Here is a tiny trained network, its code and every weight. The questions are about switching its units off for an input and a target symbol, where a switched-off unit gives its printed mean instead of its output.

import numpy as np


def w(rows, s, z=0):
    codes = np.array(rows[::2]) - 128.0
    scale = np.full(codes.shape[1], s)
    scale[-1] = z or s
    return codes * scale


def norm(h):
    return h / np.sqrt((h * h).mean(-1, keepdims=True) + 1e-5)


def f(y):
    return np.maximum(y, 0)


def softmax(a):
    e = np.exp(a - a.max(-1, keepdims=True))
    return e / e.sum(-1, keepdims=True)


def log_softmax(a):
    a = a - a.max(-1, keepdims=True)
    return a - np.log(np.exp(a).sum(-1, keepdims=True))


def net(x, mask):
    ids = ['δελμξπτφω'.index(c) for c in x.split()]
    T = len(ids)
    res = E[ids] + P[:T]
    u = 0
    for l in range(2):
        r = norm(res)
        for j in range(3):
            rows = slice(2 * j, 2 * j + 2)
            q, k, v = (r @ M[l][rows].T for M in (Q, K, V))
            z = softmax(np.where(np.tri(T) > 0, q @ k.T / 2**0.5, -1e9)) @ v
            o = O[l][rows]
            res = res + np.where(mask[u + j], z, o[:, -1]) @ o[:, :-1]
        u += 3
        y = f(norm(res) @ A[l][:, :-1].T + A[l][:, -1])
        res = res + np.where(mask[u : u + 16], y, B[l][:, -1]) @ B[l][:, :-1]
        u += 16
    return log_softmax(norm(res)[-1] @ U[:, :-1].T + U[:, -1])


Q, K, V, O, A, B = {}, {}, {}, {}, {}, {}
E = w([
[63,136,157,109,127,217,111,126,140],'δ',
[71,51,127,149,140,106,138,92,88],'ε',
[138,59,140,137,72,156,107,159,58],'λ',
[138,222,85,122,111,27,76,175,158],'μ',
[183,61,87,82,118,22,171,144,150],'ξ',
[94,123,83,115,167,167,14,93,142],'π',
[112,161,96,109,214,212,197,200,133],'τ',
[133,143,133,159,79,3,87,102,41],'φ',
[76,151,134,115,156,76,163,52,169],'ω',
],0.002)
P = w([
[152,188,147,121,169,141,144,156,131],'0',
[136,104,242,29,118,39,96,127,124],'1',
[139,75,165,151,137,155,128,106,197],'2',
[162,173,161,135,110,162,187,77,64],'3',
[151,105,166,86,159,4,84,126,90],'4',
[136,79,134,176,133,160,131,113,206],'5',
[161,172,110,155,91,170,180,84,70],'6',
[145,102,124,108,174,4,84,134,71],'7',
[130,83,95,205,132,166,135,121,218],'8',
[163,188,70,168,67,173,171,86,71],'9',
[143,93,83,129,176,10,86,139,65],'10',
],0.0019)
Q[0] = w([
[136,90,159,141,71,68,23,66,204],'0.h1',
[81,69,93,78,253,85,96,225,94],'0.h1',
[165,51,142,60,214,51,114,190,133],'0.h2',
[162,126,129,74,128,72,149,161,188],'0.h2',
[128,103,147,94,217,64,76,236,134],'0.h3',
[188,118,139,88,176,58,42,217,92],'0.h3',
],0.0033)
K[0] = w([
[120,83,199,122,248,43,135,171,123],'0.h1',
[113,118,65,88,42,60,74,44,125],'0.h1',
[39,136,234,28,212,252,80,137,83],'0.h2',
[136,201,160,67,156,156,91,218,77],'0.h2',
[168,151,199,59,160,177,202,227,92],'0.h3',
[161,173,209,80,178,160,136,218,54],'0.h3',
],0.0032)
V[0] = w([
[76,136,247,43,146,134,79,163,220],'0.h1',
[154,99,182,187,199,96,74,205,158],'0.h1',
[186,98,73,169,93,98,168,180,144],'0.h2',
[163,111,123,208,199,143,100,101,195],'0.h2',
[145,130,115,128,146,72,162,136,31],'0.h3',
[112,155,120,131,84,118,168,85,47],'0.h3',
],0.0016)
O[0] = w([
[105,118,65,27,178,165,133,172,106,253],'0.h1',
[57,122,127,25,43,249,70,238,82,215],'0.h1',
[206,137,176,168,202,54,160,136,129,33],'0.h2',
[201,79,147,109,86,95,127,193,87,106],'0.h2',
[102,151,150,61,144,224,121,119,124,192],'0.h3',
[148,96,114,82,138,202,120,199,129,96],'0.h3',
],0.0016,0.00059)
A[0] = w([
[161,168,77,79,105,61,126,34,130,199],'0.n1',
[223,75,103,115,129,187,209,154,93,146],'0.n2',
[198,153,131,145,62,73,110,174,89,164],'0.n3',
[89,111,154,167,80,156,134,90,80,124],'0.n4',
[146,218,111,112,166,157,254,79,148,158],'0.n5',
[180,110,133,148,53,225,76,125,155,66],'0.n6',
[170,133,140,172,169,180,131,119,41,148],'0.n7',
[142,211,118,104,154,85,89,143,115,163],'0.n8',
[156,191,82,125,166,106,150,178,78,70],'0.n9',
[100,133,111,116,88,131,48,66,194,104],'0.n10',
[114,66,125,97,79,67,152,130,126,59],'0.n11',
[101,128,136,139,47,103,190,126,8,121],'0.n12',
[88,206,165,123,112,135,56,210,24,144],'0.n13',
[73,131,129,117,133,177,148,145,134,92],'0.n14',
[150,116,164,189,105,134,127,230,170,130],'0.n15',
[45,113,118,169,101,120,86,195,210,6],'0.n16',
],0.0022,0.0013)
B[0] = w([
[107,179,148,138,133,224,200,202,121,248],'0.n1',
[37,210,137,109,107,94,102,74,119,235],'0.n2',
[74,97,119,134,189,171,111,46,80,217],'0.n3',
[145,175,104,131,168,120,193,193,109,193],'0.n4',
[125,58,101,135,69,83,28,107,67,253],'0.n5',
[149,166,164,144,127,67,218,100,135,173],'0.n6',
[137,144,134,104,71,49,163,104,170,218],'0.n7',
[150,91,166,96,127,112,193,90,117,218],'0.n8',
[115,115,226,152,82,147,133,47,163,190],'0.n9',
[124,181,176,146,136,34,152,121,81,177],'0.n10',
[111,134,199,176,168,196,109,124,122,183],'0.n11',
[137,168,115,84,167,170,54,121,214,238],'0.n12',
[33,64,84,95,105,112,146,100,144,251],'0.n13',
[172,124,110,100,172,81,166,123,105,171],'0.n14',
[164,207,76,86,102,173,125,110,102,166],'0.n15',
[255,148,147,97,163,137,86,114,83,155],'0.n16',
],0.002,0.0016)
Q[1] = w([
[122,152,139,129,75,170,179,63,47],'1.h1',
[102,51,217,82,206,121,60,189,198],'1.h1',
[158,57,176,59,173,99,97,253,196],'1.h2',
[167,94,82,173,124,128,152,156,133],'1.h2',
[112,164,82,158,189,149,134,139,172],'1.h3',
[91,167,71,133,120,159,142,96,64],'1.h3',
],0.0058)
K[1] = w([
[155,113,125,254,135,152,117,149,190],'1.h1',
[113,106,200,55,149,123,126,119,81],'1.h1',
[74,132,195,19,117,119,123,118,96],'1.h2',
[115,174,105,109,146,124,161,124,99],'1.h2',
[134,147,44,131,141,133,146,129,118],'1.h3',
[139,157,129,186,150,170,155,116,130],'1.h3',
],0.0066)
V[1] = w([
[172,221,127,46,33,152,115,200,103],'1.h1',
[130,182,110,73,253,129,5,117,245],'1.h1',
[125,232,134,206,158,128,70,138,59],'1.h2',
[115,159,213,42,58,87,125,78,129],'1.h2',
[106,166,56,94,116,49,103,95,40],'1.h3',
[93,71,223,60,80,131,156,126,106],'1.h3',
],0.0019)
O[1] = w([
[155,169,136,186,78,139,174,11,146,120],'1.h1',
[132,135,91,250,219,97,70,149,199,144],'1.h1',
[6,86,161,127,142,103,60,98,174,73],'1.h2',
[118,144,25,163,53,144,92,128,108,237],'1.h2',
[167,129,217,159,84,133,162,189,105,221],'1.h3',
[125,131,128,222,182,137,128,149,174,249],'1.h3',
],0.0023,0.0017)
A[1] = w([
[143,80,233,126,122,71,200,116,139,127],'1.n1',
[109,221,164,148,143,149,141,91,57,110],'1.n2',
[85,71,127,187,198,172,55,40,131,106],'1.n3',
[221,142,112,75,144,64,154,116,162,128],'1.n4',
[189,82,112,102,34,205,164,84,221,76],'1.n5',
[136,114,163,138,126,47,44,229,133,141],'1.n6',
[76,161,91,108,141,49,185,204,122,7],'1.n7',
[120,192,138,72,164,71,99,68,100,34],'1.n8',
[124,226,226,127,169,151,190,83,211,58],'1.n9',
[211,106,93,186,130,146,45,127,139,98],'1.n10',
[64,102,73,177,109,178,220,156,177,187],'1.n11',
[123,42,217,177,126,134,115,115,130,6],'1.n12',
[116,153,148,4,111,140,145,199,21,76],'1.n13',
[157,143,108,175,44,97,19,15,141,68],'1.n14',
[23,107,166,87,108,137,33,86,101,61],'1.n15',
[119,174,77,121,55,115,42,231,84,60],'1.n16',
],0.0023,0.0012)
B[1] = w([
[161,161,63,163,133,170,76,103,102,173],'1.n1',
[126,76,128,134,144,136,120,178,186,242],'1.n2',
[111,151,137,97,75,116,127,163,102,227],'1.n3',
[115,103,110,164,95,139,190,174,112,162],'1.n4',
[5,148,138,123,156,89,133,131,129,176],'1.n5',
[126,205,124,127,140,185,163,84,98,211],'1.n6',
[103,74,130,90,83,129,107,138,73,185],'1.n7',
[135,97,127,107,120,221,145,110,167,179],'1.n8',
[117,85,183,143,167,139,168,124,51,183],'1.n9',
[88,88,159,94,106,115,195,178,127,168],'1.n10',
[195,126,132,92,127,120,86,82,133,233],'1.n11',
[105,156,127,151,106,167,56,164,150,152],'1.n12',
[139,151,154,142,136,65,85,135,174,251],'1.n13',
[181,115,137,71,177,93,100,134,112,189],'1.n14',
[159,116,64,160,153,93,196,131,163,212],'1.n15',
[145,54,135,163,102,184,137,88,114,185],'1.n16',
],0.0031,0.0018)
U = w([
[163,156,17,43,184,223,104,85,146,94],'δ',
[135,127,182,5,154,63,67,225,111,223],'ε',
[73,186,167,63,8,151,171,75,95,190],'λ',
[201,158,176,183,170,52,65,3,121,3],'μ',
[251,178,103,170,97,120,217,206,102,124],'ξ',
[34,237,100,214,163,125,86,199,115,125],'π',
[100,72,228,145,207,221,212,117,110,164],'τ',
[66,74,87,137,127,55,198,133,245,89],'φ',
[149,15,120,189,63,186,33,162,122,94],'ω',
],0.0064,0.00061)

Each question gives the input, a string of symbols that net reads in full, and the target symbol t.
The units are the heads (2 rows each of Q, K, V and O) and the neurons (one row each of A and B). Each row of codes is followed by its name. A weight is (code - 128) times the scale printed after its matrix; where a second scale follows, it is the last column's (O, A, B and U).
mask holds one flag per unit, layer by layer, with each layer's heads first. A switched-off unit (its flag False) gives its mean, the last column of its rows in O or B, instead of its output. The means were averaged over made-up inputs and are rounded, as every weight is.
A unit's drop is (log p(t) with every unit on - log p(t) with that unit switched off) / (log p(t) with every unit on - log p(t) with every unit switched off).
k most important neurons: the k neurons with the biggest drops, biggest first
k most important neurons of layer l: the k neurons of layer l with the biggest drops, biggest first
heads that matter: for each layer, one digit per head in row order, 1 if its drop is at least 0.15 and else 0, layers parted by /
input π ω τ μ δ φ λ, target φ: 2 most important neurons of layer 0 => (0.n2, 0.n12)
input ε ε ξ ω, target ξ: heads that matter => 000 / 010
input μ ξ λ φ λ π μ τ δ φ ε, target π: heads that matter => 100 / 000
input ε τ τ ε ω ε ξ τ ε δ, target ε: heads that matter => 000 / 110
input τ ξ ξ ε λ δ ε π τ φ, target τ: 3 most important neurons => (0.n1, 0.n5, 0.n12)
input μ μ φ φ λ λ ξ π, target δ: most important neuron => (1.n6)
input π μ ξ λ, target ξ: heads that matter => 000 / 010
input ε ω δ μ, target δ: heads that matter => 000 / 001
input λ ε ω ε φ τ λ λ φ ξ, target φ: 3 most important neurons => (0.n2, 1.n15, 0.n1)
input ε ω ε φ τ ξ λ λ λ, target λ: heads that matter => 000 / 100
input φ τ τ λ δ ε π ξ τ ω ω, target τ: heads that matter => 000 / 010
input λ τ τ λ, target τ: 2 most important neurons of layer 1 => (1.n9, 1.n2)
input ε ξ ε π, target ε: heads that matter => 000 / 100
input τ φ ξ φ τ μ φ ξ π π, target π: heads that matter => 000 / 110
input τ ε φ π μ, target λ: 4 most important neurons of layer 1 => (1.n6, 1.n7, 1.n8, 1.n16)
input ε λ φ τ, target φ: most important neuron of layer 0 => (0.n5)
input λ λ φ ξ ξ φ ξ, target φ: 2 most important neurons => (1.n15, 0.n2)
input μ τ λ ω τ, target ω: heads that matter => 100 / 110
input ω τ δ π ε ω λ ω δ, target τ: 2 most important neurons of layer 1 => (1.n9, 1.n5)
input τ φ λ δ τ λ ε μ, target λ: 3 most important neurons => (0.n1, 1.n6, 1.n8)
input ξ ε ω ω ξ τ τ, target τ: 3 most important neurons => (0.n9, 0.n2, 1.n9)
input ε τ τ ε φ ω φ ω τ λ, target τ: 2 most important neurons of layer 0 => (0.n5, 0.n6)
input ω λ φ μ ω ω τ δ μ ξ, target μ: heads that matter => 000 / 110
input φ π τ ξ ξ φ π, target φ: most important neuron of layer 1 => (1.n15)
input μ δ μ λ τ δ ω, target δ: 2 most important neurons => (0.n5, 0.n12)
input ε π τ π ω ω φ ω τ ω, target τ: 2 most important neurons => (0.n1, 1.n9)
input ε φ λ φ μ τ τ τ ω λ, target ω: 2 most important neurons => (1.n16, 0.n2)
input ε τ π ξ ξ μ τ, target μ: 2 most important neurons => (0.n5, 1.n14)
input τ λ τ δ ξ π ξ ξ π τ, target π: most important neuron => (0.n5)
